Here is a tiny trained network, its code and every weight. The questions are about switching its units off for an input and a class, where a switched-off unit gives its printed mean instead of its output.

import numpy as np


def w(rows, s, z=0):
    codes = np.array(rows[::2]) - 128.0
    scale = np.full(codes.shape[1], s)
    scale[-1] = z or s
    return codes * scale


def norm(h):
    return h / np.sqrt((h * h).mean(-1, keepdims=True) + 1e-5)


def f(y):
    return np.maximum(y, 0)


def log_softmax(a):
    a = a - a.max(-1, keepdims=True)
    return a - np.log(np.exp(a).sum(-1, keepdims=True))


def net(x, mask):
    res = np.array(x, float).reshape(1, 6) / 4 @ E
    u = 0
    for l in range(2):
        y = f(norm(res) @ A[l][:, :-1].T + A[l][:, -1])
        res = res + np.where(mask[u : u + 13], y, B[l][:, -1]) @ B[l][:, :-1]
        u += 13
    return log_softmax(norm(res)[-1] @ U[:, :-1].T + U[:, -1])


A, B = {}, {}
E = w([
[198,77,63,111,235,146,71,168,112],'x0',
[123,154,141,54,152,120,134,82,149],'x1',
[163,254,164,168,59,177,194,107,33],'x2',
[139,160,164,168,51,152,41,142,168],'x3',
[132,162,164,242,142,121,179,97,168],'x4',
[104,122,37,153,95,237,114,22,144],'x5',
],0.0054)
A[0] = w([
[255,59,126,133,131,136,79,76,247,90],'L0N0',
[176,204,159,209,166,139,121,118,173,97],'L0N1',
[133,140,117,51,147,165,58,187,123,183],'L0N2',
[94,123,157,28,79,180,170,102,147,150],'L0N3',
[144,155,208,133,116,22,90,187,81,56],'L0N4',
[130,231,173,117,75,34,220,188,7,77],'L0N5',
[193,117,173,156,49,137,208,64,113,84],'L0N6',
[76,52,120,164,210,167,175,134,99,249],'L0N7',
[174,98,111,51,59,119,167,152,49,116],'L0N8',
[106,58,135,94,150,140,51,114,184,180],'L0N9',
[195,121,157,233,156,161,126,118,104,111],'L0N10',
[122,185,88,140,94,56,218,150,110,216],'L0N11',
[201,169,180,183,95,148,42,149,97,89],'L0N12',
],0.0052,0.0013)
B[0] = w([
[122,208,174,189,95,168,121,81,146,212],'L0N0',
[114,153,98,74,148,101,117,167,162,198],'L0N1',
[125,237,110,171,87,113,185,132,96,199],'L0N2',
[100,255,126,157,109,187,62,85,162,186],'L0N3',
[180,57,85,138,110,89,222,131,182,214],'L0N4',
[100,104,132,139,99,131,148,60,175,253],'L0N5',
[159,88,141,113,137,65,105,104,133,200],'L0N6',
[158,59,42,155,150,41,101,162,155,209],'L0N7',
[131,217,95,47,155,160,163,91,89,179],'L0N8',
[108,100,146,205,95,123,200,104,57,228],'L0N9',
[147,144,164,73,108,151,101,106,112,192],'L0N10',
[49,81,144,152,83,147,85,151,184,199],'L0N11',
[128,85,122,49,154,182,166,121,179,200],'L0N12',
],0.0058,0.0048)
A[1] = w([
[92,96,116,151,122,122,3,106,153,117],'L1N0',
[158,141,155,34,117,97,167,158,100,64],'L1N1',
[169,99,175,85,96,111,146,244,127,231],'L1N2',
[110,56,125,185,214,75,164,156,90,126],'L1N3',
[202,95,132,104,146,122,184,174,179,158],'L1N4',
[96,198,130,175,142,157,112,58,132,102],'L1N5',
[199,152,203,180,151,125,32,115,201,2],'L1N6',
[59,81,113,200,160,54,149,131,153,231],'L1N7',
[120,131,45,53,112,115,103,149,109,96],'L1N8',
[156,147,108,199,201,191,95,94,181,149],'L1N9',
[97,179,118,73,154,144,86,124,82,96],'L1N10',
[146,242,199,116,123,123,108,137,149,238],'L1N11',
[61,174,130,94,119,108,168,96,143,220],'L1N12',
],0.0071,0.0017)
B[1] = w([
[166,162,191,123,62,21,93,37,117,183],'L1N0',
[142,154,185,129,85,103,102,79,105,167],'L1N1',
[104,51,125,186,135,171,92,119,170,192],'L1N2',
[138,28,90,198,167,131,152,176,218,213],'L1N3',
[178,116,80,164,133,56,95,127,161,204],'L1N4',
[170,72,165,104,114,78,119,164,108,229],'L1N5',
[115,143,105,48,132,178,184,130,117,183],'L1N6',
[150,128,52,118,154,187,107,147,107,254],'L1N7',
[117,167,184,91,137,145,151,155,147,170],'L1N8',
[79,129,228,121,96,113,115,112,132,217],'L1N9',
[83,147,132,87,197,181,255,197,89,159],'L1N10',
[139,103,87,122,166,117,72,122,87,210],'L1N11',
[137,155,157,156,73,146,68,152,96,225],'L1N12',
],0.0074,0.0062)
U = w([
[141,55,103,223,213,96,140,186,230,233],'0',
[111,191,226,167,1,120,82,48,134,152],'1',
[101,238,122,51,209,213,177,192,42,1],'2',
],0.0085,0.0008)

Each question gives the input, the list of numbers given to net, and the class t.
The units are the neurons (one row each of A and B). Each row of codes is followed by its name. A weight is (code - 128) times the scale printed after its matrix; where a second scale follows, it is the last column's (A, B and U).
mask holds one flag per neuron, layer by layer. A switched-off neuron (its flag False) gives its mean, the last column of its row in B, instead of its output. The means were averaged over made-up inputs and are rounded, as every weight is.
A unit's drop is (log p(t) with every unit on - log p(t) with that unit switched off) / (log p(t) with every unit on - log p(t) with every unit switched off).
The circuit of an input: a set's keep is (log p(t) with only the set's units on - log p(t) with every unit switched off) / (log p(t) with every unit on - log p(t) with every unit switched off). Starting from the 12 units with the biggest drops (on a tie, the unit counted first), units are removed one at a time, each time the one whose removal leaves the highest keep (on an exact tie, the one counted first), for as long as the keep stays at least 0.8.
circuit, biggest first: the units of the circuit, biggest drop first
unit that matters most: the unit with the biggest drop
k most important neurons: the k neurons with the biggest drops, biggest first
k most important neurons of layer l: the k neurons of layer l with the biggest drops, biggest first
drop of u: that unit's drop, to one decimal
input [0,0,-5,1,8,3], class 1: unit that matters most : L0N0
input [8,-8,2,-2,1,8], class 1: circuit, biggest first : (L1N9; L1N3)
input [-4,-8,1,-4,-7,6], class 2: circuit, biggest first : (L0N8; L1N10; L0N5)
input [-6,1,-3,0,-8,1], class 2: circuit, biggest first : (L1N10; L0N8; L0N5)
input [-4,7,-1,4,-8,0], class 2: circuit, biggest first : (L1N10; L0N8)
input [4,3,-8,5,-2,-1], class 1: circuit, biggest first : (L1N0; L0N0)
input [6,2,5,8,4,-1], class 2: circuit, biggest first : (L1N6; L0N1)
input [1,-6,2,0,-7,-4], class 1: 3 most important neurons : (L0N8; L0N4; L1N1)
input [2,1,2,4,-4,-2], class 2: 3 most important neurons of layer 0 : (L0N8; L0N2; L0N7)
input [2,-1,6,-5,-1,-7], class 0: 3 most important neurons : (L0N4; L0N3; L0N0)
input [6,7,7,4,1,-1], class 2: 2 most important neurons of layer 1 : (L1N10; L1N0)
input [8,0,-2,2,7,3], class 1: 3 most important neurons : (L0N0; L1N9; L0N10)
input [-2,6,1,4,-7,5], class 2: drop of L0N3 : -0.1
input [0,-4,-3,3,5,0], class 1: unit that matters most : L1N0
input [-1,4,4,8,-8,4], class 2: drop of L1N10 : 0.3
input [-7,6,0,-3,-8,1], class 2: drop of L0N8 : 0.2
input [-7,-3,-1,1,7,-6], class 0: drop of L0N4 : 0.3
